Here is a tiny trained network, its code and every weight. The questions are about switching its units off for an input and a class, where a switched-off unit gives its printed mean instead of its output.

import numpy as np


def w(rows, s, z=0):
    codes = np.array(rows[::2]) - 128.0
    scale = np.full(codes.shape[1], s)
    scale[-1] = z or s
    return codes * scale


def norm(h):
    return h / np.sqrt((h * h).mean(-1, keepdims=True) + 1e-5)


def f(y):
    return np.maximum(y, 0)


def log_softmax(a):
    a = a - a.max(-1, keepdims=True)
    return a - np.log(np.exp(a).sum(-1, keepdims=True))


def net(x, mask):
    res = np.array(x, float).reshape(1, 8) / 4 @ E
    u = 0
    for l in range(3):
        y = f(norm(res) @ A[l][:, :-1].T + A[l][:, -1])
        res = res + np.where(mask[u : u + 9], y, B[l][:, -1]) @ B[l][:, :-1]
        u += 9
    return log_softmax(norm(res)[-1] @ U[:, :-1].T + U[:, -1])


A, B = {}, {}
E = w([
[94,53,90,153,219],'x0',
[136,167,153,174,147],'x1',
[86,79,117,103,142],'x2',
[146,163,190,73,169],'x3',
[218,151,95,133,146],'x4',
[161,170,177,247,81],'x5',
[148,122,133,155,48],'x6',
[120,183,84,162,114],'x7',
],0.0015)
A[0] = w([
[129,102,86,251,75,102],'0.n0',
[130,165,164,68,161,8],'0.n1',
[132,142,186,171,125,5],'0.n2',
[62,107,136,128,129,111],'0.n3',
[124,148,223,191,135,50],'0.n4',
[131,124,208,166,101,59],'0.n5',
[126,198,105,129,36,115],'0.n6',
[39,112,145,116,127,76],'0.n7',
[51,86,133,127,128,64],'0.n8',
],0.0031,0.0011)
B[0] = w([
[56,248,126,249,142,251],'0.n0',
[93,184,148,222,114,173],'0.n1',
[124,119,159,92,48,165],'0.n2',
[136,167,32,96,108,181],'0.n3',
[123,54,193,76,69,213],'0.n4',
[112,109,205,86,23,193],'0.n5',
[139,8,146,186,170,235],'0.n6',
[85,181,5,110,150,189],'0.n7',
[91,169,57,81,126,186],'0.n8',
],0.0022,0.0015)
A[1] = w([
[230,121,135,105,101,1],'1.n0',
[43,115,202,191,216,164],'1.n1',
[78,35,140,76,94,3],'1.n2',
[147,117,129,28,196,90],'1.n3',
[162,134,65,78,86,172],'1.n4',
[36,71,138,103,145,31],'1.n5',
[252,180,117,104,108,15],'1.n6',
[119,64,77,166,67,35],'1.n7',
[111,127,248,161,89,53],'1.n8',
],0.003,0.00091)
B[1] = w([
[58,92,76,90,140,169],'1.n0',
[166,73,54,114,111,240],'1.n1',
[116,63,57,94,116,191],'1.n2',
[150,120,172,244,64,247],'1.n3',
[80,109,149,88,73,207],'1.n4',
[116,92,52,50,106,201],'1.n5',
[5,149,94,85,123,195],'1.n6',
[177,176,209,102,103,184],'1.n7',
[252,152,183,67,73,246],'1.n8',
],0.0033,0.0015)
A[2] = w([
[99,63,118,206,77,48],'2.n0',
[165,149,150,145,215,70],'2.n1',
[99,173,94,101,203,255],'2.n2',
[124,123,239,56,146,109],'2.n3',
[132,158,68,98,137,122],'2.n4',
[122,136,156,144,29,160],'2.n5',
[139,210,106,85,173,63],'2.n6',
[30,211,114,118,87,89],'2.n7',
[135,65,116,132,254,187],'2.n8',
],0.0032,0.00071)
B[2] = w([
[184,238,113,125,160,188],'2.n0',
[198,80,216,177,88,149],'2.n1',
[151,178,216,88,80,199],'2.n2',
[166,174,120,253,45,205],'2.n3',
[100,128,186,76,138,180],'2.n4',
[223,57,182,63,88,251],'2.n5',
[84,193,175,96,137,154],'2.n6',
[155,148,136,149,241,204],'2.n7',
[118,29,129,156,102,204],'2.n8',
],0.0029,0.002)
U = w([
[162,38,170,172,221,3],'0',
[66,32,51,26,108,187],'1',
[139,164,53,255,153,138],'2',
[220,170,232,144,25,189],'3',
[64,216,136,74,193,59],'4',
],0.0097,0.0049)

Each question gives the input, the list of numbers given to net, and the class t.
The units are the neurons (one row each of A and B). Each row of codes is followed by its name. A weight is (code - 128) times the scale printed after its matrix; where a second scale follows, it is the last column's (A, B and U).
mask holds one flag per neuron, layer by layer. A switched-off neuron (its flag False) gives its mean, the last column of its row in B, instead of its output. The means were averaged over made-up inputs and are rounded, as every weight is.
A unit's drop is (log p(t) with every unit on - log p(t) with that unit switched off) / (log p(t) with every unit on - log p(t) with every unit switched off).
The circuit of an input: a set's keep is (log p(t) with only the set's units on - log p(t) with every unit switched off) / (log p(t) with every unit on - log p(t) with every unit switched off). Starting from the 12 units with the biggest drops (on a tie, the unit counted first), units are removed one at a time, each time the one whose removal leaves the highest keep (on an exact tie, the one counted first), for as long as the keep stays at least 0.8.
circuit, biggest first: the units of the circuit, biggest drop first
top k neurons: the k neurons with the biggest drops, biggest first
k most important neurons of layer l: the k neurons of layer l with the biggest drops, biggest first
drop when u is switched off: that unit's drop, to one decimal
input [4,7,0,6,6,-6,6,6], class 4: 2 most important neurons of layer 1 -> (1.n6, 1.n8)
input [-4,2,7,2,7,-3,2,-2], class 1: top 3 neurons -> (1.n0, 1.n6, 1.n8)
input [-1,4,-2,-2,3,-3,-8,-6], class 2: circuit, biggest first -> (1.n3, 2.n5, 1.n8)
input [1,-7,6,6,-7,8,2,-3], class 1: circuit, biggest first -> (1.n2, 1.n5)
input [0,-3,-8,8,1,-5,-6,1], class 3: circuit, biggest first -> (1.n3)
input [-8,6,1,2,-7,-6,-3,6], class 4: top 2 neurons -> (2.n7, 1.n8)
input [-8,-8,1,1,4,-1,8,-7], class 1: 4 most important neurons of layer 1 -> (1.n0, 1.n6, 1.n3, 1.n2)
input [-7,-3,-4,1,3,-5,7,8], class 1: 4 most important neurons of layer 1 -> (1.n6, 1.n0, 1.n3, 1.n8)
input [-7,7,1,-6,3,2,-7,7], class 2: top 2 neurons -> (1.n8, 0.n6)
input [2,-4,1,7,5,0,5,0], class 4: circuit, biggest first -> (1.n6, 1.n8, 2.n7, 1.n1)
input [3,-1,-5,-2,-2,-4,6,7], class 2: top 2 neurons -> (0.n0, 1.n8)
input [8,6,5,2,1,4,-2,-6], class 1: 2 most important neurons of layer 1 -> (1.n1, 1.n5)
input [0,-8,-4,2,8,-4,4,1], class 1: drop when 0.n8 is switched off -> 0.0
input [-8,-4,-4,6,6,-1,0,7], class 4: drop when 1.n3 is switched off -> 0.1
input [0,-2,-1,4,6,-2,1,7], class 4: drop when 2.n7 is switched off -> 0.1
